Below are the code and all the weights of a small trained network. Each question names an input and a class and asks about switching units off, where a switched-off unit gives its printed mean instead of its output.

import numpy as np


def w(rows, s, z=0):
    codes = np.array(rows[::2]) - 128.0
    scale = np.full(codes.shape[1], s)
    scale[-1] = z or s
    return codes * scale


def f(y):
    return y / 2 * (1 + np.tanh(0.7978845608 * (y + 0.044715 * y**3)))


def log_softmax(a):
    a = a - a.max(-1, keepdims=True)
    return a - np.log(np.exp(a).sum(-1, keepdims=True))


def net(x, mask):
    res = np.array(x, float).reshape(1, 7) / 4 @ E
    y = f(res @ A[0][:, :-1].T + A[0][:, -1])
    res = res + np.where(mask, y, B[0][:, -1]) @ B[0][:, :-1]
    return log_softmax(res[-1] @ U[:, :-1].T + U[:, -1])


A, B = {}, {}
E = w([
[235,138,234],'x0',
[128,129,129],'x1',
[214,64,58],'x2',
[69,1,209],'x3',
[128,129,128],'x4',
[128,129,129],'x5',
[128,129,129],'x6',
],0.0078)
A[0] = w([
[124,92,152,178],'n1',
[212,115,64,173],'n2',
[103,89,166,105],'n3',
[146,145,160,255],'n4',
[160,140,182,70],'n5',
[128,97,66,69],'n6',
[80,78,142,138],'n7',
[67,179,179,93],'n8',
[25,161,92,152],'n9',
[108,78,142,64],'n10',
[161,181,78,250],'n11',
[187,185,104,148],'n12',
[76,186,174,128],'n13',
[84,156,165,127],'n14',
[254,160,180,143],'n15',
[84,130,78,43],'n16',
[86,165,69,138],'n17',
[130,56,158,112],'n18',
[68,112,92,85],'n19',
[84,127,200,240],'n20',
[161,92,76,53],'n21',
[188,140,63,111],'n22',
[119,81,154,74],'n23',
[103,104,63,161],'n24',
[146,215,109,76],'n25',
[180,182,187,87],'n26',
[166,145,177,54],'n27',
[70,106,114,50],'n28',
[178,62,90,106],'n29',
[208,79,97,119],'n30',
[92,230,204,182],'n31',
[68,84,75,123],'n32',
[197,93,95,78],'n33',
[182,122,172,72],'n34',
],0.013,0.0071)
B[0] = w([
[102,119,82,176],'n1',
[145,118,117,213],'n2',
[93,214,49,161],'n3',
[81,1,104,220],'n4',
[87,152,192,149],'n5',
[139,151,204,149],'n6',
[138,162,68,184],'n7',
[194,158,159,182],'n8',
[138,83,190,244],'n9',
[84,241,122,144],'n10',
[102,83,96,255],'n11',
[98,137,84,204],'n12',
[244,156,139,193],'n13',
[224,180,107,166],'n14',
[77,105,130,249],'n15',
[93,199,216,152],'n16',
[92,103,150,202],'n17',
[72,165,58,181],'n18',
[138,133,171,169],'n19',
[155,95,70,237],'n20',
[151,238,182,142],'n21',
[99,129,157,178],'n22',
[67,224,98,146],'n23',
[153,63,222,194],'n24',
[71,190,73,189],'n25',
[84,118,194,182],'n26',
[84,183,227,146],'n27',
[104,152,150,146],'n28',
[240,232,133,177],'n29',
[184,123,148,188],'n30',
[183,117,90,251],'n31',
[147,110,162,199],'n32',
[142,215,133,161],'n33',
[89,128,251,158],'n34',
],0.0066,0.0088)
U = w([
[249,212,154,55],'0',
[62,136,240,21],'1',
[135,86,106,254],'2',
[50,222,70,29],'3',
[148,68,114,186],'4',
[142,72,115,182],'5',
],0.014,0.007)

Each question gives the input, the list of numbers given to net, and the class t.
The units are the neurons (one row each of A and B). Each row of codes is followed by its name. A weight is (code - 128) times the scale printed after its matrix; where a second scale follows, it is the last column's (A, B and U).
mask holds one flag per neuron, in row order. A switched-off neuron (its flag False) gives its mean, the last column of its row in B, instead of its output. The means were averaged over made-up inputs and are rounded, as every weight is.
A unit's drop is (log p(t) with every unit on - log p(t) with that unit switched off) / (log p(t) with every unit on - log p(t) with every unit switched off).
The circuit of an input: a set's keep is (log p(t) with only the set's units on - log p(t) with every unit switched off) / (log p(t) with every unit on - log p(t) with every unit switched off). Starting from the 12 units with the biggest drops (on a tie, the unit counted first), units are removed one at a time, each time the one whose removal leaves the highest keep (on an exact tie, the one counted first), for as long as the keep stays at least 0.8.
circuit, biggest first: the units of the circuit, biggest drop first
unit that matters most: the unit with the biggest drop
top k neurons: the k neurons with the biggest drops, biggest first
drop when u is switched off: that unit's drop, to one decimal
input [2,5,8,-2,-2,2,3], class 0: circuit, biggest first => (n29)
input [6,4,5,3,-2,6,0], class 1: circuit, biggest first => (n34, n31)
input [4,1,-2,-7,1,1,6], class 3: circuit, biggest first => (n25, n12)
input [5,-1,1,-1,0,-1,-1], class 1: top 2 neurons => (n34, n26)
input [-8,-5,0,-8,-1,-2,-2], class 1: top 2 neurons => (n24, n9)
input [6,-8,-5,-5,-3,2,7], class 4: circuit, biggest first => (n4, n15)
input [-3,5,-7,-7,6,-8,7], class 2: circuit, biggest first => (n11, n9)
input [-8,-5,8,0,2,-1,5], class 0: circuit, biggest first => (n29, n21)
input [5,-1,-1,-3,0,-4,5], class 1: circuit, biggest first => (n26, n15)
input [7,-2,-8,8,-7,-1,-8], class 0: circuit, biggest first => (n13, n14)
input [1,-4,-2,-6,8,1,-3], class 5: top 2 neurons => (n3, n18)
input [2,-3,6,-7,-1,8,4], class 2: top 2 neurons => (n11, n30)
input [6,4,-5,-1,-7,-5,0], class 5: top 3 neurons => (n31, n4, n20)
input [2,-8,-1,-6,6,1,4], class 4: circuit, biggest first => (n11)
input [5,-6,8,1,4,8,-2], class 0: top 2 neurons => (n29, n33)
input [-1,6,-8,2,1,-1,3], class 0: drop when n13 is switched off => 0.1
input [5,-7,-3,7,2,6,7], class 3: drop when n3 is switched off => 0.2
input [-4,-8,-5,1,-4,1,1], class 4: drop when n29 is switched off => 0.3
input [6,6,-6,5,-8,-7,-6], class 5: drop when n20 is switched off => 0.7
input [-7,0,-2,6,2,-6,-7], class 1: unit that matters most => n9
